Here is a tiny trained network, its code and every weight. The questions are about switching its units off for an input and a class, where a switched-off unit gives its printed mean instead of its output.

import numpy as np


def w(rows, s, z=0):
    codes = np.array(rows[::2]) - 128.0
    scale = np.full(codes.shape[1], s)
    scale[-1] = z or s
    return codes * scale


def f(y):
    return y / 2 * (1 + np.tanh(0.7978845608 * (y + 0.044715 * y**3)))


def log_softmax(a):
    a = a - a.max(-1, keepdims=True)
    return a - np.log(np.exp(a).sum(-1, keepdims=True))


def net(x, mask):
    res = np.array(x, float).reshape(1, 7) / 4 @ E
    y = f(res @ A[0][:, :-1].T + A[0][:, -1])
    res = res + np.where(mask, y, B[0][:, -1]) @ B[0][:, :-1]
    return log_softmax(res[-1] @ U[:, :-1].T + U[:, -1])


A, B = {}, {}
E = w([
[42,165,89],'x0',
[185,177,153],'x1',
[194,227,122],'x2',
[163,142,81],'x3',
[145,141,164],'x4',
[231,70,131],'x5',
[104,126,254],'x6',
],0.0042)
A[0] = w([
[103,137,128,171],'N0',
[100,179,189,213],'N1',
[250,148,130,252],'N2',
[92,130,102,135],'N3',
[120,126,146,148],'N4',
[83,130,88,138],'N5',
[46,91,200,193],'N6',
[109,132,120,139],'N7',
[157,114,114,159],'N8',
[164,143,129,194],'N9',
[167,128,127,173],'N10',
[158,143,152,213],'N11',
[120,104,132,109],'N12',
[109,120,107,112],'N13',
[68,171,130,217],'N14',
[168,124,139,195],'N15',
[110,41,136,120],'N16',
[87,144,121,181],'N17',
[120,72,113,102],'N18',
[121,83,137,110],'N19',
[100,118,42,135],'N20',
[64,129,48,123],'N21',
[134,98,126,96],'N22',
[119,44,148,122],'N23',
[153,137,116,176],'N24',
[159,133,149,176],'N25',
[149,123,105,146],'N26',
[127,157,162,215],'N27',
[113,136,149,181],'N28',
[133,84,118,103],'N29',
[106,131,172,196],'N30',
],0.012,0.0026)
B[0] = w([
[100,113,124,148],'N0',
[124,38,125,189],'N1',
[252,42,90,254],'N2',
[85,132,99,151],'N3',
[127,118,143,137],'N4',
[77,137,83,166],'N5',
[91,92,224,227],'N6',
[105,125,120,137],'N7',
[162,133,113,147],'N8',
[160,96,115,160],'N9',
[168,109,117,154],'N10',
[160,91,128,168],'N11',
[128,148,145,128],'N12',
[106,145,115,133],'N13',
[58,64,87,194],'N14',
[175,109,123,164],'N15',
[143,212,185,172],'N16',
[78,102,109,163],'N17',
[141,193,142,143],'N18',
[140,167,160,138],'N19',
[109,166,46,189],'N20',
[67,160,42,204],'N21',
[147,158,139,126],'N22',
[159,199,190,170],'N23',
[150,110,109,149],'N24',
[165,105,129,154],'N25',
[151,130,105,141],'N26',
[131,76,130,166],'N27',
[118,104,139,150],'N28',
[152,176,137,134],'N29',
[124,88,159,167],'N30',
],0.036,0.0045)
U = w([
[233,92,84,82],'0',
[136,192,229,130],'1',
[70,197,2,127],'2',
[80,82,152,85],'3',
[180,69,131,254],'4',
[206,247,113,69],'5',
],0.004,0.003)

Each question gives the input, the list of numbers given to net, and the class t.
The units are the neurons (one row each of A and B). Each row of codes is followed by its name. A weight is (code - 128) times the scale printed after its matrix; where a second scale follows, it is the last column's (A, B and U).
mask holds one flag per neuron, in row order. A switched-off neuron (its flag False) gives its mean, the last column of its row in B, instead of its output. The means were averaged over made-up inputs and are rounded, as every weight is.
A unit's drop is (log p(t) with every unit on - log p(t) with that unit switched off) / (log p(t) with every unit on - log p(t) with every unit switched off).
The circuit of an input: a set's keep is (log p(t) with only the set's units on - log p(t) with every unit switched off) / (log p(t) with every unit on - log p(t) with every unit switched off). Starting from the 12 units with the biggest drops (on a tie, the unit counted first), units are removed one at a time, each time the one whose removal leaves the highest keep (on an exact tie, the one counted first), for as long as the keep stays at least 0.8.
units of the circuit, in order: the units of the circuit, biggest drop first
most important unit: the unit with the biggest drop
k most important neurons: the k neurons with the biggest drops, biggest first
drop of u: that unit's drop, to one decimal
input [1,-8,5,-4,8,-2,-3], class 2: units of the circuit, in order : N2, N6
input [7,-4,-2,7,0,4,5], class 2: units of the circuit, in order : N2
input [8,3,-7,0,4,1,3], class 1: units of the circuit, in order : N2, N6
input [7,0,-3,-6,-2,-6,1], class 3: 3 most important neurons : N6, N1, N30
input [6,-1,-1,3,3,4,-1], class 2: units of the circuit, in order : N2, N6, N1
input [7,2,-6,-4,0,-8,-1], class 2: 3 most important neurons : N21, N5, N20
input [-6,-7,0,-1,7,5,2], class 5: units of the circuit, in order : N23, N14
input [0,4,7,-4,0,7,6], class 0: 2 most important neurons : N2, N6
input [-1,-5,0,-6,4,-2,1], class 3: units of the circuit, in order : N2, N6
input [-8,-7,-5,-5,-8,-4,-6], class 5: 2 most important neurons : N16, N23
input [-2,-3,7,4,-5,-6,6], class 3: 2 most important neurons : N2, N14
input [3,-3,-6,-8,-1,-7,8], class 3: 2 most important neurons : N14, N1
input [8,-7,-6,-4,-6,4,4], class 1: 3 most important neurons : N6, N16, N23
input [7,-3,1,-6,1,-6,4], class 3: most important unit : N6
input [4,6,-6,-1,-5,4,3], class 1: drop of N2 : 0.2
input [-8,-4,-5,-2,2,2,-7], class 5: drop of N1 : 0.0
input [-5,-8,7,-5,-7,-4,-3], class 2: drop of N6 : 0.1
